[[  6  78   0 -27 -23]
 [ 20 -74  41  44  81]
 [ 46 -38 -68  78 -83]
 [-69   0  47 -33   7]
 [-42  32  -5 -27 -55]
 [ 44  16 -66 -82  -4]]
:
[[ 20 -74  41  44  81]
 [-69   0  47 -33   7]
 [ 44  16 -66 -82  -4]]

[[ -3 -19 -31   1 -23   0   5 -10   9 -34 -17   0 -32  13]
 [ 38  -5  10  15  37   6  -8  44 -30  -4  -2  23   1  -9]
 [  1  16 -79   0  21   9 -21 -16  20 -14 -28 -52  55  -7]
 [ 27 -36 -12 -22   2 -11   5  -8  14 -24 -43   9 -21   6]
 [-14   3 -60   2  10 -18  -5   8  -2  13  13  -5  39  21]]
:
[[ 38  -5  10  15  37   6  -8  44 -30  -4  -2  23   1  -9]
 [ 27 -36 -12 -22   2 -11   5  -8  14 -24 -43   9 -21   6]]

[[  6  31  44 -63  18  25  74  11  11 -43 -47]
 [-10  81  49 -57 -58  67 -37  94  38 -31  44]
 [  3  20 -43 -56  57  33  17  33  94 -68  29]
 [  4 -46  -8  70 -22 -51 -27 -53 -71  68  -6]]
:
[[-10  81  49 -57 -58  67 -37  94  38 -31  44]
 [  4 -46  -8  70 -22 -51 -27 -53 -71  68  -6]]

[[ 51  29  25  -2 -55  -7 -71 -66  39]
 [ 44  55  54 -16  62 -24   6  -1  53]
 [-36 -43 -33  59 -38  57  76  73 -11]
 [ 17  -8   1   1 -73  -3   2   5  20]
 [-15 -46 -31  69 -37  63  21  27  -8]
 [-13 -18 -30 -36   8 -29 -33 -30 -30]
 [-51 -66 -66  -3  40  18  44  43 -57]
 [ 26  55  62 -17 -60 -28  -9 -20  47]]
:
[[ 44  55  54 -16  62 -24   6  -1  53]
 [ 17  -8   1   1 -73  -3   2   5  20]
 [-13 -18 -30 -36   8 -29 -33 -30 -30]
 [ 26  55  62 -17 -60 -28  -9 -20  47]]

[[ 26 -61   4  48 -39 -45  37  18 -89  13  49 -36 -44  60]
 [ 44 -60 -24  54 -25 -70  -2  71 -19 -59  36  45 -41 -35]
 [ 52  26 -32 -53 -41  17  63  48 -15 -54 -54  -5  42  54]
 [-15  42  71  58  27 -47 -68 -55   0  61  65  34 -22 -57]
 [-57   4  66   8 -80 -19  63  31 -31 -34  48  47 -29 -54]]
:
[[ 44 -60 -24  54 -25 -70  -2  71 -19 -59  36  45 -41 -35]
 [-15  42  71  58  27 -47 -68 -55   0  61  65  34 -22 -57]]

[[ 17 -28  27 -77  61]
 [ 14 -24  20 -71  31]]
:
[[ 14 -24  20 -71  31]]

[[-95 -11  84 -24 -11   0  26 -54 -24  48]
 [-37  -4  62 -31   9  17 -13 -56 -34  54]]
:
[[-37  -4  62 -31   9  17 -13 -56 -34  54]]

[[ 70  33  36 -36 -24 -54  -2  28  13 -24]
 [ 57  49  14   2   9 -82  42  49 -34 -60]]
:
[[ 57  49  14   2   9 -82  42  49 -34 -60]]
---
[[-14  12  73 -55  20  -2  23   2   2  17 -33  27  -1   7  13  55]
 [ -8 -61 -10 -18  20  -6 -14 -39  13 -60  10  37  21 -13  33 -39]
 [ 21  15 -69  73   0  22 -18  27 -21  -2  34 -19  -8  14 -36 -49]
 [-33  48  56 -44   7 -32   4  14 -23  75 -64 -24 -31  -5 -26  68]
 [ 30  47  -9  48   6  45  18  52 -16  16  27  -4  -4  37 -35   5]]
:
[[ 21  15 -69  73   0  22 -18  27 -21  -2  34 -19  -8  14 -36 -49]
 [ -8 -61 -10 -18  20  -6 -14 -39  13 -60  10  37  21 -13  33 -39]
 [ 30  47  -9  48   6  45  18  52 -16  16  27  -4  -4  37 -35   5]
 [-33  48  56 -44   7 -32   4  14 -23  75 -64 -24 -31  -5 -26  68]
 [-14  12  73 -55  20  -2  23   2   2  17 -33  27  -1   7  13  55]]

[[-57 -75 -10 -48 -11  -2  -2]
 [-32 -39  31 -40  17 -76   4]
 [-42 -61  19 -46  10 -55   9]
 [ -6  50  32 -26  22 -75 -33]
 [-51 -73   4 -49   0 -29   6]
 [ -2  72  20 -25  22 -52 -45]]
:
[[-57 -75 -10 -48 -11  -2  -2]
 [-51 -73   4 -49   0 -29   6]
 [-42 -61  19 -46  10 -55   9]
 [ -2  72  20 -25  22 -52 -45]
 [-32 -39  31 -40  17 -76   4]
 [ -6  50  32 -26  22 -75 -33]]

[[  5   0  21 -24  34  28  -5]
 [ 10   9   8  27 -50  -7  -2]
 [-18 -12 -40  19 -50 -81   8]
 [-12  -8 -22   1 -22 -41   2]
 [  1   8  16  19  -5  10  -3]
 [  9  -1  -8   9   1 -25  -2]
 [ 10   2   1  14 -22 -16  -3]
 [  8   3  14  30 -58 -10  -3]
 [-13 -64 -99 -57 -47   7 -20]]
:
[[-13 -64 -99 -57 -47   7 -20]
 [-18 -12 -40  19 -50 -81   8]
 [-12  -8 -22   1 -22 -41   2]
 [  9  -1  -8   9   1 -25  -2]
 [ 10   2   1  14 -22 -16  -3]
 [ 10   9   8  27 -50  -7  -2]
 [  8   3  14  30 -58 -10  -3]
 [  1   8  16  19  -5  10  -3]
 [  5   0  21 -24  34  28  -5]]

[[  37  -11    1  -26   58   74   34   11   23   70  -34    6  -61   14]
 [  16   16  -15   17   20   17   15 -100  -37   56  -57   30  -41   26]]
:
[[  16   16  -15   17   20   17   15 -100  -37   56  -57   30  -41   26]
 [  37  -11    1  -26   58   74   34   11   23   70  -34    6  -61   14]]

[[ 28 -27 -99   1  46 -37  31]
 [ -4   7   3 -25 -15 -23  -6]
 [ 11 -46 -13   3   6 -29  40]
 [ 21 -16 -84   2  62 -47  27]
 [  0 -41 -18  10 -13 -34  47]
 [ -1 -10 -10  -2   7 -21   7]
 [ 10  -1  -3   5  -2 -11   2]
 [  6 -48 -54   7  37   3  23]
 [  4 -35  -7  -9   0 -18  22]
 [  4 -46 -48   3  23  -4  28]
 [ -5 -44 -23  -5  19 -14  34]]
:
[[ 28 -27 -99   1  46 -37  31]
 [ 21 -16 -84   2  62 -47  27]
 [  6 -48 -54   7  37   3  23]
 [  4 -46 -48   3  23  -4  28]
 [ -5 -44 -23  -5  19 -14  34]
 [  0 -41 -18  10 -13 -34  47]
 [ 11 -46 -13   3   6 -29  40]
 [ -1 -10 -10  -2   7 -21   7]
 [  4 -35  -7  -9   0 -18  22]
 [ 10  -1  -3   5  -2 -11   2]
 [ -4   7   3 -25 -15 -23  -6]]

[[-21  36 -50  85   4  17]
 [-18 -68 -66  22 -13  58]]
:
[[-18 -68 -66  22 -13  58]
 [-21  36 -50  85   4  17]]

[[ 21  25  36 -69 -16 -17 -20]
 [ -3 -35 -17   6  81  -3  28]
 [-33 -66  27  98 -15 -11 -18]
 [-24 -71  32 100 -18  -6 -25]
 [-69  63 -41 -13  17 -21   8]
 [-11 -51  11  71   3   2 -16]
 [ 45  26  30 -87 -13  -6  -6]]
:
[[-69  63 -41 -13  17 -21   8]
 [ -3 -35 -17   6  81  -3  28]
 [-11 -51  11  71   3   2 -16]
 [-33 -66  27  98 -15 -11 -18]
 [ 45  26  30 -87 -13  -6  -6]
 [-24 -71  32 100 -18  -6 -25]
 [ 21  25  36 -69 -16 -17 -20]]
